Here is a tiny trained network, its code and every weight. The questions are about switching its units off for an input and a class, where a switched-off unit gives its printed mean instead of its output.

import numpy as np


def w(rows, s, z=0):
    codes = np.array(rows[::2]) - 128.0
    scale = np.full(codes.shape[1], s)
    scale[-1] = z or s
    return codes * scale


def norm(h):
    return h / np.sqrt((h * h).mean(-1, keepdims=True) + 1e-5)


def f(y):
    return np.maximum(y, 0)


def log_softmax(a):
    a = a - a.max(-1, keepdims=True)
    return a - np.log(np.exp(a).sum(-1, keepdims=True))


def net(x, mask):
    res = np.array(x, float).reshape(1, 3) / 4 @ E
    u = 0
    for l in range(4):
        y = f(norm(res) @ A[l][:, :-1].T + A[l][:, -1])
        res = res + np.where(mask[u : u + 6], y, B[l][:, -1]) @ B[l][:, :-1]
        u += 6
    return log_softmax(norm(res)[-1] @ U[:, :-1].T + U[:, -1])


A, B = {}, {}
E = w([
[53,126,82,3,58,204,175,129,243],'x0',
[42,207,64,70,203,172,107,139,68],'x1',
[250,145,58,38,154,88,197,81,146],'x2',
],0.003)
A[0] = w([
[194,33,230,98,53,175,114,121,176,5],'0.n1',
[105,95,213,237,207,5,118,180,121,105],'0.n2',
[63,208,144,65,86,184,219,188,142,228],'0.n3',
[177,88,255,142,173,112,101,246,53,15],'0.n4',
[127,158,145,157,195,10,193,31,56,89],'0.n5',
[221,92,106,120,79,62,223,85,148,111],'0.n6',
],0.0031,0.0029)
B[0] = w([
[166,109,183,79,95,94,98,196,134,178],'0.n1',
[118,174,95,111,71,89,127,147,103,240],'0.n2',
[129,160,94,162,116,82,124,104,102,254],'0.n3',
[116,131,132,167,110,145,253,139,78,181],'0.n4',
[96,166,121,176,76,114,156,137,123,198],'0.n5',
[114,107,107,127,175,133,82,106,170,215],'0.n6',
],0.0072,0.0036)
A[1] = w([
[106,102,96,43,47,228,203,111,211,83],'1.n1',
[76,126,157,69,32,147,168,151,184,9],'1.n2',
[173,110,244,110,23,73,138,129,196,104],'1.n3',
[158,119,118,2,92,122,34,216,128,60],'1.n4',
[28,32,198,210,83,171,105,241,89,63],'1.n5',
[99,226,134,101,75,244,131,108,190,101],'1.n6',
],0.0043,0.0014)
B[1] = w([
[145,152,205,253,136,104,88,143,19,201],'1.n1',
[217,175,65,197,111,105,221,121,15,193],'1.n2',
[38,100,164,106,163,88,155,177,106,248],'1.n3',
[138,152,53,142,115,75,145,78,122,175],'1.n4',
[168,85,99,112,112,192,99,30,183,255],'1.n5',
[164,160,174,208,104,182,142,113,32,186],'1.n6',
],0.0054,0.0039)
A[2] = w([
[82,60,201,165,85,136,113,111,138,192],'2.n1',
[108,149,111,69,165,218,169,174,54,94],'2.n2',
[182,144,92,98,192,127,124,115,165,41],'2.n3',
[91,174,82,72,203,222,84,212,103,4],'2.n4',
[78,161,41,126,89,121,168,111,134,75],'2.n5',
[102,139,56,117,92,88,2,145,185,32],'2.n6',
],0.0054,0.0021)
B[2] = w([
[170,206,101,37,238,200,66,146,149,252],'2.n1',
[253,90,236,115,123,76,79,226,101,186],'2.n2',
[88,144,114,83,134,223,160,53,146,166],'2.n3',
[180,10,225,68,151,125,84,144,225,168],'2.n4',
[80,51,133,129,148,70,132,145,220,254],'2.n5',
[34,113,140,121,100,63,196,173,113,152],'2.n6',
],0.0055,0.0032)
A[3] = w([
[192,83,129,69,156,97,54,224,111,44],'3.n1',
[56,132,89,125,81,227,91,206,153,4],'3.n2',
[75,127,68,91,41,135,182,254,200,43],'3.n3',
[157,140,104,114,174,216,73,46,159,88],'3.n4',
[187,95,236,83,141,95,90,214,163,55],'3.n5',
[229,152,138,67,192,96,225,63,189,134],'3.n6',
],0.0052,0.0032)
B[3] = w([
[161,103,240,157,146,138,184,159,172,226],'3.n1',
[224,155,156,116,200,124,47,46,96,166],'3.n2',
[41,71,93,71,177,123,96,72,159,157],'3.n3',
[148,96,48,65,177,163,69,2,192,212],'3.n4',
[94,48,244,101,219,122,191,186,156,243],'3.n5',
[112,131,150,118,131,225,56,122,122,253],'3.n6',
],0.0065,0.0035)
U = w([
[187,235,86,218,64,48,159,159,7,228],'0',
[163,55,249,63,231,108,154,216,183,162],'1',
[178,143,66,59,200,215,33,33,169,173],'2',
[49,79,59,75,144,41,163,111,178,179],'3',
[179,143,58,51,39,188,224,212,178,1],'4',
[181,149,40,58,47,196,209,254,196,1],'5',
[178,175,60,43,44,183,213,247,198,1],'6',
],0.0092,0.006)

Each question gives the input, the list of numbers given to net, and the class t.
The units are the neurons (one row each of A and B). Each row of codes is followed by its name. A weight is (code - 128) times the scale printed after its matrix; where a second scale follows, it is the last column's (A, B and U).
mask holds one flag per neuron, layer by layer. A switched-off neuron (its flag False) gives its mean, the last column of its row in B, instead of its output. The means were averaged over made-up inputs and are rounded, as every weight is.
A unit's drop is (log p(t) with every unit on - log p(t) with that unit switched off) / (log p(t) with every unit on - log p(t) with every unit switched off).
The circuit of an input: a set's keep is (log p(t) with only the set's units on - log p(t) with every unit switched off) / (log p(t) with every unit on - log p(t) with every unit switched off). Starting from the 12 units with the biggest drops (on a tie, the unit counted first), units are removed one at a time, each time the one whose removal leaves the highest keep (on an exact tie, the one counted first), for as long as the keep stays at least 0.8.
circuit, biggest first: the units of the circuit, biggest drop first
most important unit: the unit with the biggest drop
top k neurons: the k neurons with the biggest drops, biggest first
top k neurons in layer l: the k neurons of layer l with the biggest drops, biggest first
input [2,4,3], class 1: circuit, biggest first	2.n2
input [-3,-1,3], class 3: top 2 neurons in layer 1	1.n1, 1.n6
input [-8,-8,8], class 0: top 2 neurons in layer 2	2.n1, 2.n2
input [3,7,7], class 1: top 3 neurons	2.n2, 1.n5, 2.n4
input [-5,6,3], class 1: top 2 neurons	0.n3, 1.n1
input [-1,-7,8], class 2: top 3 neurons	0.n6, 2.n3, 2.n2
input [7,-7,0], class 0: circuit, biggest first	1.n2, 1.n1
input [-2,-1,-4], class 2: top 2 neurons	0.n3, 1.n5
input [3,7,-6], class 1: top 2 neurons	2.n2, 2.n4
input [-4,7,7], class 1: top 2 neurons in layer 0	0.n3, 0.n6
input [-2,-3,3], class 3: top 3 neurons	2.n6, 0.n6, 1.n1
input [-1,2,1], class 3: top 2 neurons	0.n5, 1.n1
input [-6,2,6], class 0: top 2 neurons	0.n5, 1.n5
input [5,-1,-6], class 2: top 4 neurons in layer 0	0.n2, 0.n3, 0.n4, 0.n5
input [3,-3,5], class 2: most important unit	0.n6
input [4,6,5], class 1: top 2 neurons in layer 1	1.n5, 1.n2
input [-5,5,-3], class 0: top 2 neurons	1.n3, 0.n5
input [6,0,-7], class 2: top 4 neurons in layer 0	0.n2, 0.n4, 0.n3, 0.n5
input [5,8,-6], class 1: top 2 neurons	2.n2, 2.n4
input [7,5,4], class 0: most important unit	1.n1
